Below are the code and all the weights of a small trained network. Each question names an input and a class and asks about switching units off, where a switched-off unit gives its printed mean instead of its output.

import numpy as np


def w(rows, s, z=0):
    codes = np.array(rows[::2]) - 128.0
    scale = np.full(codes.shape[1], s)
    scale[-1] = z or s
    return codes * scale


def norm(h):
    return h / np.sqrt((h * h).mean(-1, keepdims=True) + 1e-5)


def f(y):
    return np.maximum(y, 0)


def log_softmax(a):
    a = a - a.max(-1, keepdims=True)
    return a - np.log(np.exp(a).sum(-1, keepdims=True))


def net(x, mask):
    res = np.array(x, float).reshape(1, 4) / 4 @ E
    u = 0
    for l in range(3):
        y = f(norm(res) @ A[l][:, :-1].T + A[l][:, -1])
        res = res + np.where(mask[u : u + 6], y, B[l][:, -1]) @ B[l][:, :-1]
        u += 6
    return log_softmax(norm(res)[-1] @ U[:, :-1].T + U[:, -1])


A, B = {}, {}
E = w([
[187,199,140,89,122,127,169,67,254],'x0',
[96,14,120,71,195,111,78,165,99],'x1',
[246,108,28,152,127,116,64,187,153],'x2',
[112,96,70,182,4,24,157,137,113],'x3',
],0.0078)
A[0] = w([
[76,66,86,184,84,93,86,177,41,98],'L0N0',
[162,130,52,215,53,148,103,158,92,122],'L0N1',
[2,33,188,128,112,45,75,165,49,28],'L0N2',
[124,99,110,141,94,30,134,195,33,3],'L0N3',
[41,88,173,90,165,141,130,123,11,71],'L0N4',
[49,192,207,177,74,75,224,143,54,104],'L0N5',
],0.0075,0.0068)
B[0] = w([
[92,67,93,71,171,169,107,118,92,254],'L0N0',
[158,184,137,154,152,58,188,139,97,234],'L0N1',
[205,50,53,158,60,198,154,80,174,241],'L0N2',
[64,164,129,99,153,114,115,54,55,190],'L0N3',
[197,116,105,161,117,254,96,161,158,230],'L0N4',
[52,129,118,103,35,130,102,100,125,245],'L0N5',
],0.011,0.0068)
A[1] = w([
[23,116,79,130,111,144,87,109,77,149],'L1N0',
[102,182,255,93,131,137,87,106,174,127],'L1N1',
[40,81,151,131,95,121,105,216,42,72],'L1N2',
[157,128,173,104,211,122,153,109,238,120],'L1N3',
[177,188,128,138,68,131,133,131,228,2],'L1N4',
[95,158,175,129,60,121,54,110,180,106],'L1N5',
],0.0087,0.0072)
B[1] = w([
[90,162,208,143,149,65,203,144,163,255],'L1N0',
[153,148,114,77,212,39,151,2,26,206],'L1N1',
[127,89,102,180,181,115,162,23,131,164],'L1N2',
[150,150,44,8,171,182,111,103,161,215],'L1N3',
[62,48,24,94,153,165,77,143,117,171],'L1N4',
[162,179,129,113,201,89,158,170,193,176],'L1N5',
],0.0085,0.0065)
A[2] = w([
[170,60,137,89,179,87,86,213,83,3],'L2N0',
[211,140,115,167,127,150,59,245,161,10],'L2N1',
[139,195,221,111,108,185,109,134,174,131],'L2N2',
[177,67,91,102,179,131,96,253,91,74],'L2N3',
[155,204,72,83,131,88,122,168,143,156],'L2N4',
[95,73,68,133,106,76,81,134,110,15],'L2N5',
],0.011,0.0034)
B[2] = w([
[37,123,146,148,148,186,191,56,179,185],'L2N0',
[127,67,146,235,162,119,72,169,88,179],'L2N1',
[121,163,131,168,55,9,170,98,106,164],'L2N2',
[70,157,218,181,196,72,99,107,209,239],'L2N3',
[156,97,187,96,116,201,105,199,153,254],'L2N4',
[112,163,149,110,63,51,186,83,62,192],'L2N5',
],0.011,0.0068)
U = w([
[154,186,145,149,131,122,71,121,80,49],'0',
[124,133,147,108,103,121,77,155,77,1],'1',
[210,170,143,175,126,61,127,224,50,133],'2',
[146,74,156,176,208,194,40,164,173,177],'3',
[196,174,88,3,186,147,113,112,174,139],'4',
[121,37,65,135,49,194,139,84,85,129],'5',
[45,166,155,148,128,6,193,66,99,179],'6',
[120,155,169,136,13,131,171,174,193,126],'7',
],0.018,0.0079)

Each question gives the input, the list of numbers given to net, and the class t.
The units are the neurons (one row each of A and B). Each row of codes is followed by its name. A weight is (code - 128) times the scale printed after its matrix; where a second scale follows, it is the last column's (A, B and U).
mask holds one flag per neuron, layer by layer. A switched-off neuron (its flag False) gives its mean, the last column of its row in B, instead of its output. The means were averaged over made-up inputs and are rounded, as every weight is.
A unit's drop is (log p(t) with every unit on - log p(t) with that unit switched off) / (log p(t) with every unit on - log p(t) with every unit switched off).
The circuit of an input: a set's keep is (log p(t) with only the set's units on - log p(t) with every unit switched off) / (log p(t) with every unit on - log p(t) with every unit switched off). Starting from the 12 units with the biggest drops (on a tie, the unit counted first), units are removed one at a time, each time the one whose removal leaves the highest keep (on an exact tie, the one counted first), for as long as the keep stays at least 0.8.
units of the circuit, in order: the units of the circuit, biggest drop first
most important unit: the unit with the biggest drop
k most important neurons: the k neurons with the biggest drops, biggest first
top k neurons in layer l: the k neurons of layer l with the biggest drops, biggest first
drop of u: that unit's drop, to one decimal
input [8,0,0,8], class 7: top neuron in layer 2 : L2N4
input [-6,-8,5,-6], class 2: units of the circuit, in order : L0N0, L0N1
input [3,-2,-1,2], class 7: top 2 neurons in layer 0 : L0N5, L0N3
input [8,2,5,8], class 2: top 2 neurons in layer 2 : L2N0, L2N1
input [2,-8,7,-6], class 3: units of the circuit, in order : L2N1, L1N1
input [4,-8,-2,3], class 7: top 3 neurons in layer 1 : L1N5, L1N4, L1N0
input [1,7,-6,-1], class 5: top 2 neurons in layer 2 : L2N4, L2N3
input [-3,1,-1,5], class 5: 2 most important neurons : L0N2, L2N3
input [-2,-7,1,2], class 7: top 3 neurons in layer 2 : L2N4, L2N3, L2N5
input [5,-7,7,3], class 2: top 3 neurons in layer 2 : L2N3, L2N0, L2N1
input [7,5,6,-1], class 3: 2 most important neurons : L1N1, L0N3
input [-7,-6,-4,-3], class 7: top 2 neurons in layer 1 : L1N0, L1N1
input [3,-1,5,3], class 2: top 2 neurons in layer 1 : L1N3, L1N5
input [-2,-4,1,-1], class 2: most important unit : L0N1
input [3,7,-1,3], class 5: drop of L0N2 : 4.5
input [-7,-5,-8,-3], class 7: drop of L2N3 : 0.0
input [4,4,-6,3], class 7: drop of L0N5 : 0.1
input [-2,2,-6,0], class 5: drop of L0N2 : 0.1
